Below is a small trained network, with its code and all its weights. Each question gives an input and a target symbol and asks what happens when units are switched off, that is, made to give their printed mean instead of their output.

import numpy as np


def w(rows, s, z=0):
    codes = np.array(rows[::2]) - 128.0
    scale = np.full(codes.shape[1], s)
    scale[-1] = z or s
    return codes * scale


def norm(h):
    return h / np.sqrt((h * h).mean(-1, keepdims=True) + 1e-5)


def softmax(a):
    e = np.exp(a - a.max(-1, keepdims=True))
    return e / e.sum(-1, keepdims=True)


def log_softmax(a):
    a = a - a.max(-1, keepdims=True)
    return a - np.log(np.exp(a).sum(-1, keepdims=True))


def net(x, mask):
    ids = ['βγζθλξπσφψω'.index(c) for c in x.split()]
    T = len(ids)
    res = E[ids] + P[:T]
    u = 0
    for l in range(3):
        r = norm(res)
        for j in range(3):
            rows = slice(2 * j, 2 * j + 2)
            q, k, v = (r @ M[l][rows].T for M in (Q, K, V))
            z = softmax(np.where(np.tri(T) > 0, q @ k.T / 2**0.5, -1e9)) @ v
            o = O[l][rows]
            res = res + np.where(mask[u + j], z, o[:, -1]) @ o[:, :-1]
        u += 3
    return log_softmax(norm(res)[-1] @ U[:, :-1].T + U[:, -1])


Q, K, V, O = {}, {}, {}, {}
E = w([
[125,97,129,130],'β',
[135,110,134,129],'γ',
[135,111,122,137],'ζ',
[111,90,119,128],'θ',
[129,113,98,126],'λ',
[122,95,110,140],'ξ',
[149,136,116,123],'π',
[104,95,112,116],'σ',
[122,135,64,8],'φ',
[103,87,163,70],'ψ',
[206,213,152,82],'ω',
],0.011)
P = w([
[159,133,56,167],'0',
[135,142,49,96],'1',
[211,117,123,62],'2',
[11,198,156,205],'3',
[170,90,197,64],'4',
[33,213,186,152],'5',
[145,93,255,122],'6',
[4,204,163,163],'7',
[165,86,209,92],'8',
],0.0082)
Q[0] = w([
[147,54,136,100],'0.h0',
[35,200,98,122],'0.h0',
[171,232,106,103],'0.h1',
[255,108,168,168],'0.h1',
[146,31,144,147],'0.h2',
[114,87,17,60],'0.h2',
],0.0095)
K[0] = w([
[169,67,140,127],'0.h0',
[127,244,122,95],'0.h0',
[96,149,171,150],'0.h1',
[188,101,76,175],'0.h1',
[135,63,69,164],'0.h2',
[83,111,61,74],'0.h2',
],0.011)
V[0] = w([
[82,91,48,126],'0.h0',
[135,77,200,102],'0.h0',
[48,166,125,182],'0.h1',
[17,84,206,81],'0.h1',
[120,1,119,178],'0.h2',
[162,243,130,166],'0.h2',
],0.0063)
O[0] = w([
[190,57,113,123,208],'0.h0',
[184,152,63,132,121],'0.h0',
[94,27,173,184,80],'0.h1',
[104,94,223,141,1],'0.h1',
[253,172,160,166,186],'0.h2',
[54,157,121,190,52],'0.h2',
],0.0055,0.002)
Q[1] = w([
[108,112,96,97],'1.h0',
[163,134,68,191],'1.h0',
[46,108,93,79],'1.h1',
[196,255,101,172],'1.h1',
[231,113,25,106],'1.h2',
[188,172,89,40],'1.h2',
],0.0076)
K[1] = w([
[196,88,146,119],'1.h0',
[237,97,138,147],'1.h0',
[83,82,179,119],'1.h1',
[214,77,2,162],'1.h1',
[107,16,52,182],'1.h2',
[54,43,29,134],'1.h2',
],0.0076)
V[1] = w([
[181,130,87,152],'1.h0',
[208,227,160,104],'1.h0',
[155,112,74,2],'1.h1',
[167,85,151,157],'1.h1',
[183,237,172,185],'1.h2',
[82,135,122,118],'1.h2',
],0.0079)
O[1] = w([
[105,159,219,147,194],'1.h0',
[183,144,254,110,164],'1.h0',
[96,40,97,22,253],'1.h1',
[75,139,153,110,140],'1.h1',
[171,185,223,194,97],'1.h2',
[218,41,118,112,66],'1.h2',
],0.0055,0.0036)
Q[2] = w([
[167,180,192,106],'2.h0',
[205,116,34,51],'2.h0',
[177,52,99,25],'2.h1',
[228,86,173,67],'2.h1',
[16,148,182,193],'2.h2',
[165,79,254,56],'2.h2',
],0.0094)
K[2] = w([
[192,119,178,76],'2.h0',
[134,156,64,121],'2.h0',
[204,117,73,142],'2.h1',
[153,141,68,201],'2.h1',
[125,73,165,65],'2.h2',
[253,106,86,172],'2.h2',
],0.012)
V[2] = w([
[147,104,218,231],'2.h0',
[196,101,89,24],'2.h0',
[159,191,214,34],'2.h1',
[165,46,72,29],'2.h1',
[177,2,114,106],'2.h2',
[75,231,38,79],'2.h2',
],0.0081)
O[2] = w([
[130,93,141,69,36],'2.h0',
[120,164,110,186,253],'2.h0',
[46,151,246,2,140],'2.h1',
[52,58,171,121,153],'2.h1',
[151,39,141,157,229],'2.h2',
[4,196,144,150,131],'2.h2',
],0.0093,0.0057)
U = w([
[242,124,185,50,8],'β',
[150,233,169,64,181],'γ',
[184,230,84,151,117],'ζ',
[176,71,133,131,87],'θ',
[91,125,76,185,108],'λ',
[189,122,87,172,98],'ξ',
[57,216,93,184,91],'π',
[108,75,129,154,172],'σ',
[21,90,111,82,173],'φ',
[90,72,215,46,252],'ψ',
[3,239,191,89,9],'ω',
],0.018,0.0033)

Each question gives the input, a string of symbols that net reads in full, and the target symbol t.
The units are the heads (2 rows each of Q, K, V and O). Each row of codes is followed by its name. A weight is (code - 128) times the scale printed after its matrix; where a second scale follows, it is the last column's (O and U).
mask holds one flag per head, layer by layer. A switched-off head (its flag False) gives its mean, the last column of its rows in O, instead of its output. The means were averaged over made-up inputs and are rounded, as every weight is.
A unit's drop is (log p(t) with every unit on - log p(t) with that unit switched off) / (log p(t) with every unit on - log p(t) with every unit switched off).
The circuit of an input: a set's keep is (log p(t) with only the set's units on - log p(t) with every unit switched off) / (log p(t) with every unit on - log p(t) with every unit switched off). Starting from all 9 units, units are removed one at a time, each time the one whose removal leaves the highest keep (on an exact tie, the one counted first), for as long as the keep stays at least 0.8.
units of the circuit, in order: the units of the circuit, biggest drop first
unit that matters most: the unit with the biggest drop
heads that matter: for each layer, one digit per head in row order, 1 if its drop is at least 0.15 and else 0, layers parted by /
drop of u: that unit's drop, to one decimal
input β ζ φ θ, target φ: units of the circuit, in order -> [2.h0]
input β ζ ξ ψ φ ζ, target ψ: units of the circuit, in order -> [2.h0 0.h1]
input σ λ ψ ξ, target ψ: heads that matter -> 001 / 000 / 100
input β γ ψ β ζ ω φ, target β: heads that matter -> 101 / 101 / 001
input φ ξ γ φ ω, target φ: heads that matter -> 000 / 000 / 000
input ζ ζ β ψ β β, target ψ: heads that matter -> 100 / 000 / 100
input β ψ λ ψ, target ψ: heads that matter -> 011 / 000 / 100
input γ θ φ ξ γ, target γ: units of the circuit, in order -> [0.h2 1.h0 2.h2 0.h1]
input π β ψ λ γ β ζ, target π: units of the circuit, in order -> [2.h2 0.h1 2.h1]
input ω ω β γ λ π θ, target ω: heads that matter -> 010 / 000 / 001
input ω θ ψ γ γ, target ω: heads that matter -> 000 / 000 / 001
input φ β γ, target φ: heads that matter -> 000 / 000 / 010
input ξ ξ ζ ω ω, target ξ: heads that matter -> 110 / 000 / 010
input ζ β ω, target ζ: units of the circuit, in order -> [2.h0]
input θ ψ ω β β, target θ: heads that matter -> 111 / 100 / 010
input β ξ β ζ β, target β: units of the circuit, in order -> [0.h2 1.h2 2.h2]
input θ β γ π λ ψ, target ψ: heads that matter -> 000 / 000 / 101
input β φ ζ ζ φ π, target φ: units of the circuit, in order -> [0.h2 2.h0 1.h0]
input γ β ω ω ζ, target γ: drop of 1.h0 -> 0.9
input ζ ζ θ γ ψ ξ β, target ζ: drop of 1.h2 -> 0.2
input ξ γ β σ ξ θ ξ, target ξ: unit that matters most -> 0.h2
